Each row has a name. Each question is about the rows just above it. Places in a row count from 0.

[ 23  20  -1   7  35  -5   0  54   0   4   7  24  27  -9  10 -20   8  17
   8  -6 -12  11  -3  37 -15 -35  13  24  -1  18  29   9 -49  28  -3 -16
  24  -6   1  14  -4 -13 -10  13  38] = sibu
[ 22  -6  -5  27  36 -15  -1  17  -1   9  35  17  12 -10  -2   1  -8  15
 -25 -10  11  31  -7  13 -17   7 -23  14  -2  24  13  30   0  19  -3  -6
  29  -9  -3   6  -3 -20   1  13  11] = Loti
[  2  44  15 -21 -28  32  13  52   1  -4 -30  28 -10   9  26 -19  24  10
  51  18  12 -15  12  36  15 -37  52  19   0  -5  -5 -23 -45  15  -1   1
  -8  16   4  13  -3  27  -3  -3  39] = vop
[ 36  27 -15 -17 -22 -26 -15  20  -3   1  24   8  39   6 -13  19  24   4
  41  -1   4 -23  35  16   4  -5  -1 -10  -1  26  46 -16  -6  12  -2 -24
  45  -4  -2   7  -2 -35 -18  32  15] = suf
[ 34  -1 -11  30  41 -31  -6   0   0  11  35  37 -11 -21  -1 -24 -11  23
 -29 -21   3  37 -21  38 -35 -26 -25  30  -1  34  48  36 -46  35  -3 -27
 -11 -19  -1  15  -4 -37 -13  16  34] = Gaz
[-20  -6  27  25  31  42  30   0   1   4  -3  13 -21   7  28   0 -10   9
 -18  17   8  38 -18   1  13  25 -25  24  -2 -12 -28  26  25   3   0  34
 -29  28   1   1  -2  51  30 -21   3] = sav
[ 23  20  -1   7   9  -5   0  54   0   4   7  36  27  -9  10 -20   8  17
   8  -6  -4  11  -3  37 -15 -35  13  24  -1  18  29   9 -49  28  -3 -16
  24  -6   1  14  -4 -13 -10  13  38] = ronon
Every place of [24] in sibu: => 11 27 36
Places of [-5] in row Loti: => 2
Whose row is [ 23  20  -1   7   9  -5   0  54   0   4   7  36  27  -9  10 -20   8  17
   8  -6  -4  11  -3  37 -15 -35  13  24  -1  18  29   9 -49  28  -3 -16
  24  -6   1  14  -4 -13 -10  13  38]? => ronon
Where do [-20  -6  27  25  31  42  30   0   1   4  -3  13 -21   7  28   0 -10   9
 -18  17   8  38 -18   1  13  25 -25  24  -2 -12 -28  26  25   3   0  34
 -29  28   1   1  -2  51  30 -21   3] appear? => sav
Places of [-1] in row suf: => 19 26 28
Every place of [-11] in Gaz: => 2 12 16 36

[-26 -26 -26 -26] = vop
[ 11  -3 -27 -27] = Gaz
[-27 -26 -28 -27] = nito
Every place of [-26] in vop: => 0 1 2 3
Shared by vop and nito: => [-26]
At which places does nito hold [-27]? => 0 3
Shared by nito and vop: => [-26]
Places of [-27] in row Gaz: => 2 3

[  5  16 -21  13 -23   7 -17   4 -24 -33  21] -> Pozo
[  5   7  -4  25  21  -2 -17   5  -7  20   4] -> Gaz
[-40  -2  -1  -4   3  15 -19 -49   8  14  30] -> sibu
[ 18   6   0  32  11  -1 -45  23   0  16 -11] -> nito
[-34   3   7  -3  11  -2 -10 -33  28  15  -6] -> ronon
[ 12   4  -1  16  -1   5 -14   4   2   4 -27] -> Num
[-17  -5  16  -1  -4  -7  -7  -3  25 -15 -29] -> sav
[-17   6 -10  17  22   8 -10 -17  -9  26  22] -> rif
[-17  19   6  16  12  -6  10  17  13  23   7] -> Pifu
At which places does Pifu hold [6]? => 2
The one value in rif and nito: => [6]
The one value in rif and Pozo: => [-17]
Shared by rif and sav: => [-17]
Which value is in both Pozo and rif? => [-17]
At which places does Gaz hold [5]? => 0 7

[ 24 -13 -14 -32  26  43 -37 -43 -36] = nito
[-6  7 -3 15  5 -5  2  0  2] = Num
[ 42   9 -31 -45  -4  -1  -4   0  -2] = sav
[-2  5 -2  4  7  5  5  5  5] = Gaz
[-9 -5 12 -8 24 21 22 19 23] = Pifu
[ 24  24   2  25 -19   8 -11 -10 -11] = rif
[  2  -9 -14   6 -17 -13 -20 -17 -15] = Loti
[-13   9  -3 -15 -43  14  17  23  28] = ronon
[  4  -6   8  11 -15 -12  -6  -9  -7] = vop
[-24 -19 -11  24 -25  54  25  26  22] = suf
[ -6 -12  -7  -3  -6  34   7   4   7] = Pozo
[ 11  11  11  11   3 -32  13  12  14] = sibu
Every place of [11] in sibu: => 0 1 2 3
Places of [-11] in row rif: => 6 8
Every place of [-17] in Loti: => 4 7
At which places does sav hold [-4]? => 4 6
Every place of [5] in Gaz: => 1 5 6 7 8
The one value in nito and sibu: => [-32]

[  9   1   5 -21   8  -5  -3  29 -36 -10  19 -10  29  -6  21   7  -1  13
  -7   8 -15   9 -15  14 -16 -15 -21  10 -23  17  -2  12 -24 -24  -1 -15
  -2  12   7  14  22  -5  12   6  -7  23   4   2  16  -9   3  12   7  25] = nito
[ -3 -31  29  18  20  12  23   3   2 -16   6  21  -5  23   2 -14  29 -26
 -22 -24   7 -21  16  -7   3 -14 -37  -1   7  24  10  33   8 -32  10  10
  -7  25  18 -13 -14  26  -1  -6  14  27 -11   4 -23 -39  -8 -11 -16   3] = sibu
[  2  -8   4 -33   8  -5  -4  24 -42 -15  15   3  20  -8  16  -3  -2   0
 -12   0 -19  -5 -21   3 -20 -32 -27   1 -27  18  -8  16  13 -29   0 -24
 -14  13   9   0  13 -10   8 -12  -9  25 -12 -12   6 -17  -2   6 -12  21] = vop
[ 22  22 -31 -31 -17   6 -13  13  -9  11  16 -29   3 -20  10  34 -26  44
  29  23 -23   5 -19  -7  18  14  27  28  -2 -20  18 -26   4  20   3 -27
 -13  -2 -12   2  17 -23   3 -19 -13 -16 -10 -19  33  31   7  28  -6   4] = Pifu
[ -6 -21  41   9  26   2  16   9 -22 -16   4  20  12  20   7 -17  31 -23
 -22 -16  12  -5   6  10 -25 -31 -34  -7 -15  33  -4  43  10 -32   4  12
   5  22  21   2   4  22   5  15  11  35   5  14 -17 -31  -5 -10   2  14] = Pozo
[ -1  24  -4 -19  -1 -21 -18  23 -30   1   7 -13  35 -16  16   1 -12  17
   1  22  -1  26 -19  23   4 -23   3  -5 -28   6 -25  -5   9  -1 -13  -6
  10 -12  -4  25  31 -16  13  18 -13   8  16   6  25  15   9  10  23  23] = Num
[ -5   5  -7  15  -9   5   2 -27  27  10 -16   5 -22   3 -19   2  -2  -4
   9  -2   7  -1  11  -8  16  25  23  -3  19 -18   8 -14 -14  24   0  11
   5 -10  -9  -4 -16   4 -10   1   3 -24   4   3  -8  15  -1  -9   3 -24] = rif
[-19  16   6   1   3 -28 -17   9 -19   1  -8   2  30  -7   5 -22  -4 -12
 -12  13   9  24  -7  24   2 -23  -3 -30 -22   9 -43   1  -1  -3 -18   8
  17 -21  -3  24  22  -9   9  26  -8   4  23  13   7   7   4  -8  26  17] = sav
[-22   1  13  33  13 -14  -1 -24  23   4 -25  22  -4   8 -16 -25  10 -30
 -13  -9  28  11  17  13   6   4   5 -30   9   2 -22   2 -12   8 -11  32
  23 -18  -3   9 -13  12  -3  30   7  -6  23  26  14  -2  -2 -27  22 -12] = Gaz
[ 26  13 -23 -34 -11  12  -6  18 -17   6  22 -27   3 -15  14  36 -19  43
  26  18 -26  -2 -19 -10  10   8  17  35  -6 -13  25 -15   8  10   9 -29
 -23   9  -6  -2  15 -18   3 -23 -10  -7 -15 -22  30  22   5  31 -13   7] = suf
[-11  26  -1   9  -2 -20 -12  11  -6   6  -3   3  31  -5   5  -8  -5   3
  -2  21  17  34  -1  27   9 -12   8 -15 -12   0 -28  -9   1   9 -16  17
  24 -19  -7  31  28  -4   8  34  -7  -5  31  19  17  19   8   0  40  14] = ronon
[-26  28 -16  12 -16 -23 -17 -23  13  12 -31   0   6 -10 -18 -21 -14 -14
  -3  13  15  31   4  17  20   4  21 -37   2 -23 -33 -28 -19  23 -21  15
  22 -38 -19  22   7  -8  -4  26  -7 -33  28  14   0  26   2 -21  35 -13] = Loti
At which places does sibu hold [3]? => 7 24 53
Which row holds [ 26  13 -23 -34 -11  12  -6  18 -17   6  22 -27   3 -15  14  36 -19  43
  26  18 -26  -2 -19 -10  10   8  17  35  -6 -13  25 -15   8  10   9 -29
 -23   9  -6  -2  15 -18   3 -23 -10  -7 -15 -22  30  22   5  31 -13   7]? => suf
Which row holds [-22   1  13  33  13 -14  -1 -24  23   4 -25  22  -4   8 -16 -25  10 -30
 -13  -9  28  11  17  13   6   4   5 -30   9   2 -22   2 -12   8 -11  32
  23 -18  -3   9 -13  12  -3  30   7  -6  23  26  14  -2  -2 -27  22 -12]? => Gaz
Which row holds [  2  -8   4 -33   8  -5  -4  24 -42 -15  15   3  20  -8  16  -3  -2   0
 -12   0 -19  -5 -21   3 -20 -32 -27   1 -27  18  -8  16  13 -29   0 -24
 -14  13   9   0  13 -10   8 -12  -9  25 -12 -12   6 -17  -2   6 -12  21]? => vop
At which places does nito hold [-15]? => 20 22 25 35

[  8  19   9 -41 -33   4 -14] -> Gaz
[ 16   9  49   5 -21  15   7] -> sibu
[ 50  -5   8   8 -25  23  12] -> Num
[ -8  17  39 -15 -31   4  -5] -> Loti
[  4  15  25 -33 -38  -4  -9] -> nito
The one value in Num and Gaz: => [8]
The one value in Gaz and Loti: => [4]
Places of [-14] in row Gaz: => 6

[ 19 -10  -9  -4  -2   7   2  -6  -4   9  19  35  17   3   7 -12 -11 -17
  -5   7   9  -5   0 -30 -12  -8   3   5 -14  -7  10  30  -3  15 -13  10
   1   5  -5 -16  11   3   5  14 -37   5 -13  26   3   6 -15   1   5 -14
  -5  17   5  -5   9  -2] = vop
[ 15  -5   2   6   3  -2   2   7 -11   3  20  13   7  30  23 -10 -26  20
 -20   6   8   7 -23   5 -22  11   6  14 -21  23 -17 -31   2 -10 -17 -13
  -5  18 -11  52 -14  -9   7  -4   3   8 -17   6 -11   6  -9   7   6   6
 -22   1  -3   4  14   4] = rif
[  1 -12   0   6  21  -9 -22 -13  -4   2  16  29  -4  -2 -14 -18 -12 -15
  -1  14  12   6   0 -13 -11  15   1   5  -7   4  11  31  -5   9 -12  23
   5  11 -23 -26  16   3  27  13 -33 -14   1   9 -21   8  25  -1  -5 -14
  -7 -24  -5  19   7   7] = sav
Where do [ 15  -5   2   6   3  -2   2   7 -11   3  20  13   7  30  23 -10 -26  20
 -20   6   8   7 -23   5 -22  11   6  14 -21  23 -17 -31   2 -10 -17 -13
  -5  18 -11  52 -14  -9   7  -4   3   8 -17   6 -11   6  -9   7   6   6
 -22   1  -3   4  14   4] appear? => rif
At which places does rif hold [6]? => 3 19 26 47 49 52 53
[ 19 -10  -9  -4  -2   7   2  -6  -4   9  19  35  17   3   7 -12 -11 -17
  -5   7   9  -5   0 -30 -12  -8   3   5 -14  -7  10  30  -3  15 -13  10
   1   5  -5 -16  11   3   5  14 -37   5 -13  26   3   6 -15   1   5 -14
  -5  17   5  -5   9  -2] is in which row? => vop
Places of [5] in row vop: => 27 37 42 45 52 56
Places of [7] in row rif: => 7 12 21 42 51

[ 10  -8   1 -14  -5  -3   0  36  12   3  12] -> Num
[ 10 -11  -4 -19 -11  -5  12  32  12  -1  16] -> suf
[  5 -17  -5 -29  16  17  18  44  10   3  22] -> ronon
[  7 -16  -5 -26  -8  -3  -6  23  10  -5  21] -> vop
[ 10  -8  -4 -17  -7  -4  -2  41  14   2  14] -> Loti
[10 -7 -4 -6 -5 -3 -4  1  2 -1  3] -> rif
[-10  -6  -4  -6  -5  -3  -4   3   2  -1   3] -> nito
[10 -7 10 -6 -4 11 -7  1  2 -7  3] -> Pifu
[  5 -17  -5 -29  16  17  18  44  10  -1  22] -> Pozo
At which places does Num hold [10]? => 0
Places of [10] in row Pifu: => 0 2
Places of [3] in row nito: => 7 10
Places of [-11] in row suf: => 1 4
Whose row is [ 10  -8   1 -14  -5  -3   0  36  12   3  12]? => Num

[  4  -1 -25 -14 -56  -1  14   4] = Num
[  2 -27   7   4 -11   3  30   4] = nito
[ 26   0  -1 -34   8 -19 -21   5] = sibu
[ 23  22   0  17 -42  -7  11   2] = vop
[ 4 22  0 17 30 -7 11 -1] = Loti
[-34  -1 -25 -14   0   4  23  13] = Pifu
[ 25 -21  39   2 -15   1  -3  10] = Gaz
[  3 -28 -37  -1  44 -25  -8  14] = Pozo
[ 15   0  31   3  29 -17  17  -5] = sav
Which value is in both nito and sav? => [3]
Shared by sav and sibu: => [0]
Which value is in both Pozo and Loti? => [-1]
At which places does nito hold [30]? => 6
At which places does Num hold [4]? => 0 7
Whose row is [  2 -27   7   4 -11   3  30   4]? => nito

